Here is a tiny trained network, its code and every weight. The questions are about switching its units off for an input and a class, where a switched-off unit gives its printed mean instead of its output.

import numpy as np


def w(rows, s, z=0):
    codes = np.array(rows[::2]) - 128.0
    scale = np.full(codes.shape[1], s)
    scale[-1] = z or s
    return codes * scale


def f(y):
    return y / 2 * (1 + np.tanh(0.7978845608 * (y + 0.044715 * y**3)))


def log_softmax(a):
    a = a - a.max(-1, keepdims=True)
    return a - np.log(np.exp(a).sum(-1, keepdims=True))


def net(x, mask):
    res = np.array(x, float).reshape(1, 8) / 4 @ E
    y = f(res @ A[0][:, :-1].T + A[0][:, -1])
    res = res + np.where(mask, y, B[0][:, -1]) @ B[0][:, :-1]
    return log_softmax(res[-1] @ U[:, :-1].T + U[:, -1])


A, B = {}, {}
E = w([
[133,175,108,103,166,100,90,54,173,127,136,131],'x0',
[107,147,81,168,136,118,145,182,156,144,124,160],'x1',
[78,103,23,116,63,55,210,162,73,17,156,27],'x2',
[145,130,223,241,174,100,111,155,164,133,38,82],'x3',
[83,156,158,8,131,30,168,121,93,60,38,216],'x4',
[113,106,122,140,126,122,142,99,124,153,119,126],'x5',
[201,159,93,125,130,150,93,97,113,94,97,144],'x6',
[124,124,133,123,151,140,158,177,180,96,163,141],'x7',
],0.011)
A[0] = w([
[96,135,125,149,94,103,131,117,139,142,100,118,184],'n0',
[139,137,240,203,197,134,100,136,154,142,48,151,119],'n1',
[135,126,178,218,188,57,118,143,151,65,47,36,43],'n2',
[132,127,149,100,165,77,129,142,102,130,117,154,160],'n3',
[134,128,180,85,137,202,81,133,135,226,150,253,193],'n4',
[142,133,87,183,119,197,100,127,136,163,211,44,254],'n5',
[146,123,149,133,144,130,114,120,113,174,177,197,113],'n6',
[128,142,180,138,153,132,124,131,137,165,99,189,131],'n7',
[170,131,180,191,195,172,77,141,137,202,156,130,155],'n8',
[152,112,125,189,136,171,77,125,155,146,175,64,212],'n9',
[139,132,159,197,176,152,103,143,136,151,123,59,129],'n10',
],0.013,0.007)
B[0] = w([
[153,137,110,127,149,148,147,156,148,89,165,175,152],'n0',
[112,80,95,68,129,89,56,170,175,141,62,83,230],'n1',
[140,178,198,184,200,190,178,97,88,174,99,203,205],'n2',
[136,94,96,126,102,148,166,130,140,113,83,141,167],'n3',
[125,169,189,214,202,165,199,142,94,137,94,194,254],'n4',
[139,153,151,192,106,136,75,99,130,156,251,87,236],'n5',
[145,140,138,150,127,152,134,109,101,142,135,150,173],'n6',
[145,122,161,97,99,144,74,123,156,140,60,79,187],'n7',
[131,105,68,60,213,101,151,136,70,110,176,101,230],'n8',
[116,121,118,104,239,101,148,155,60,139,196,139,214],'n9',
[118,145,80,112,181,118,124,131,90,89,145,121,194],'n10',
],0.015,0.026)
U = w([
[143,152,163,174,158,181,135,120,65,217,184,143,156],'0',
[93,83,21,29,143,52,162,147,41,92,155,123,210],'1',
[124,139,173,129,108,168,203,111,106,150,60,203,202],'2',
[122,63,135,69,105,132,77,162,159,179,48,122,3],'3',
[123,121,92,154,32,115,90,82,129,144,254,85,51],'4',
],0.0097,0.0037)

Each question gives the input, the list of numbers given to net, and the class t.
The units are the neurons (one row each of A and B). Each row of codes is followed by its name. A weight is (code - 128) times the scale printed after its matrix; where a second scale follows, it is the last column's (A, B and U).
mask holds one flag per neuron, in row order. A switched-off neuron (its flag False) gives its mean, the last column of its row in B, instead of its output. The means were averaged over made-up inputs and are rounded, as every weight is.
A unit's drop is (log p(t) with every unit on - log p(t) with that unit switched off) / (log p(t) with every unit on - log p(t) with every unit switched off).
The circuit of an input: a set's keep is (log p(t) with only the set's units on - log p(t) with every unit switched off) / (log p(t) with every unit on - log p(t) with every unit switched off). Starting from all 11 units, units are removed one at a time, each time the one whose removal leaves the highest keep (on an exact tie, the one counted first), for as long as the keep stays at least 0.8.
circuit, biggest first: the units of the circuit, biggest drop first
most important unit: the unit with the biggest drop
k most important neurons: the k neurons with the biggest drops, biggest first
drop when u is switched off: that unit's drop, to one decimal
input [6,-3,-8,5,1,8,2,2], class 3: circuit, biggest first	n1
input [6,-7,1,-8,-5,1,-5,7], class 4: circuit, biggest first	n2, n5
input [-7,-4,0,2,3,6,7,8], class 3: 2 most important neurons	n4, n8
input [-5,-2,-5,1,-6,-8,-3,4], class 1: 3 most important neurons	n8, n2, n1
input [-8,0,0,-3,8,-4,8,4], class 2: 4 most important neurons	n8, n1, n9, n10
input [5,3,1,0,-6,5,-8,5], class 4: 2 most important neurons	n5, n4
input [-4,-1,8,-3,0,8,-6,-7], class 4: 3 most important neurons	n8, n4, n9
input [6,-8,-7,7,0,1,7,-5], class 1: 4 most important neurons	n8, n1, n10, n9
input [5,4,-1,1,0,3,3,4], class 1: 3 most important neurons	n2, n5, n4
input [-3,5,-6,1,-7,-1,7,6], class 1: 2 most important neurons	n8, n1
input [-7,0,-1,4,-7,-5,1,-4], class 1: 2 most important neurons	n8, n10
input [0,4,6,0,-6,6,7,4], class 4: 3 most important neurons	n4, n5, n2
input [-2,-1,3,-2,1,-3,7,-2], class 1: 3 most important neurons	n5, n4, n2
input [3,5,4,-5,0,8,-7,-7], class 4: 2 most important neurons	n4, n8
input [7,1,-5,2,2,2,-5,3], class 3: most important unit	n1
input [-5,6,7,1,6,-3,7,-1], class 2: 3 most important neurons	n8, n9, n1
input [-4,5,5,-2,-3,-3,-6,3], class 4: drop when n4 is switched off	0.3
input [4,-8,5,8,2,-7,4,-1], class 2: drop when n5 is switched off	0.4
input [0,1,-7,2,5,8,-1,2], class 3: drop when n1 is switched off	0.8
input [0,-8,0,2,7,-6,3,1], class 3: most important unit	n4
